[[122 127 139 136 123 131 119 130 128 123 153]
 [136 120 124 123 138 127 132 118 131 112 106]
 [123 122 137 132 118 130 118 124 129 117 148]
 [140 117 132 125 128 131 124 115 127 111 116]]
->
[[122 127 139 136 123 131 119 130 128 123 153]
 [123 122 137 132 118 130 118 124 129 117 148]]

[[134 132 131 127 108 129 123 124]
 [124 131 131 132 124 128 131 132]
 [118 132 132 128 123 118 134 134]
 [137 138 126 133 126 119 119 122]
 [128 130 128 129 130 127 131 129]
 [133 128 126 123 117 114 123 149]]
->
[[134 132 131 127 108 129 123 124]
 [118 132 132 128 123 118 134 134]
 [128 130 128 129 130 127 131 129]]

[[141 140 106 102 121 139]
 [124 109 145 153 135 117]
 [111 117 139 147 137 118]
 [118 117 126 151 133 118]
 [128 127 136 127 128 129]]
->
[[141 140 106 102 121 139]
 [111 117 139 147 137 118]
 [128 127 136 127 128 129]]

[[125 125 131 131 131]
 [146 132 129 132 102]
 [120 119 129 134 134]
 [138 136 107 117 128]
 [123 113 126 137 117]
 [131 126 120 125 122]]
->
[[125 125 131 131 131]
 [120 119 129 134 134]
 [123 113 126 137 117]]

[[135 144 121 120 114 154 150 115]
 [119 125 134 132 126 128 132 132]
 [120 116 131 117 137 118 139 122]]
->
[[135 144 121 120 114 154 150 115]
 [120 116 131 117 137 118 139 122]]

[[143 141]
 [145 144]
 [153 151]
 [151 149]
 [148 146]
 [152 150]
 [154 152]
 [137 137]]
->
[[143 141]
 [153 151]
 [148 146]
 [154 152]]
---
[[157 111 105 148]
 [130 145 134 133]
 [106 140 151 107]
 [132 155 132 137]
 [119 122 126 126]
 [118 134 121 133]
 [137 113 113 137]
 [117 147 148 119]
 [111 137 146 109]
 [127 130 129 128]]
->
[[106 140 151 107]
 [111 137 146 109]
 [117 147 148 119]
 [118 134 121 133]
 [119 122 126 126]
 [127 130 129 128]
 [130 145 134 133]
 [132 155 132 137]
 [137 113 113 137]
 [157 111 105 148]]

[[107 138 119 119 141 127 125 137 137 129 123 142]
 [127 126 128 137 131 129 123 134 136 117 124 123]
 [133 131 126 119 116 122 129 120 120 123 123 131]
 [128 137 129 125 137 122 119 120 134 127 121 121]]
->
[[107 138 119 119 141 127 125 137 137 129 123 142]
 [127 126 128 137 131 129 123 134 136 117 124 123]
 [128 137 129 125 137 122 119 120 134 127 121 121]
 [133 131 126 119 116 122 129 120 120 123 123 131]]

[[151 129 131]
 [145 111 119]
 [152 116 133]
 [143 138 114]
 [121 140 152]]
->
[[121 140 152]
 [143 138 114]
 [145 111 119]
 [151 129 131]
 [152 116 133]]

[[128 129 145 145 129 134 130 138 129 124 124 117]
 [135 122 112 105 140 120 137 132 124 146 132 131]
 [136 151 140 116 140 151 133 150 147 151 147 118]
 [134 119 124 135 137 119 132 108 134 121 116 146]
 [112 126 125 135 126 132 116 127 129 120 135 132]
 [118 125 112 131 118 125 125 136 120 134 156 138]
 [131 127 132 128 119 125 119 121 121 129 117 130]
 [120 129 135 124 140 126 134 133 131 130 126 124]]
->
[[112 126 125 135 126 132 116 127 129 120 135 132]
 [118 125 112 131 118 125 125 136 120 134 156 138]
 [120 129 135 124 140 126 134 133 131 130 126 124]
 [128 129 145 145 129 134 130 138 129 124 124 117]
 [131 127 132 128 119 125 119 121 121 129 117 130]
 [134 119 124 135 137 119 132 108 134 121 116 146]
 [135 122 112 105 140 120 137 132 124 146 132 131]
 [136 151 140 116 140 151 133 150 147 151 147 118]]

[[139 129 117 119 114 140 129 106 134]
 [138 153 139 131 142 125 135 118 125]
 [120 102 123 137 120 137 118 139 135]
 [114 140 113 136 125 116 123 116 113]
 [115 131 138 143 136 115 131 149 127]]
->
[[114 140 113 136 125 116 123 116 113]
 [115 131 138 143 136 115 131 149 127]
 [120 102 123 137 120 137 118 139 135]
 [138 153 139 131 142 125 135 118 125]
 [139 129 117 119 114 140 129 106 134]]

[[133 130 113 124 125 129 130]
 [122 134 117 131 140 131 149]
 [114 122 120 122 136 121 141]
 [136 124 134 128 135 132 138]
 [120 136 116 125 128 126 149]
 [116 124 131 127 124 134 135]
 [119 124 128 131 133 122 137]
 [132 116 129 126 140 129 125]
 [126 129 123 127 127 122 112]]
->
[[114 122 120 122 136 121 141]
 [116 124 131 127 124 134 135]
 [119 124 128 131 133 122 137]
 [120 136 116 125 128 126 149]
 [122 134 117 131 140 131 149]
 [126 129 123 127 127 122 112]
 [132 116 129 126 140 129 125]
 [133 130 113 124 125 129 130]
 [136 124 134 128 135 132 138]]
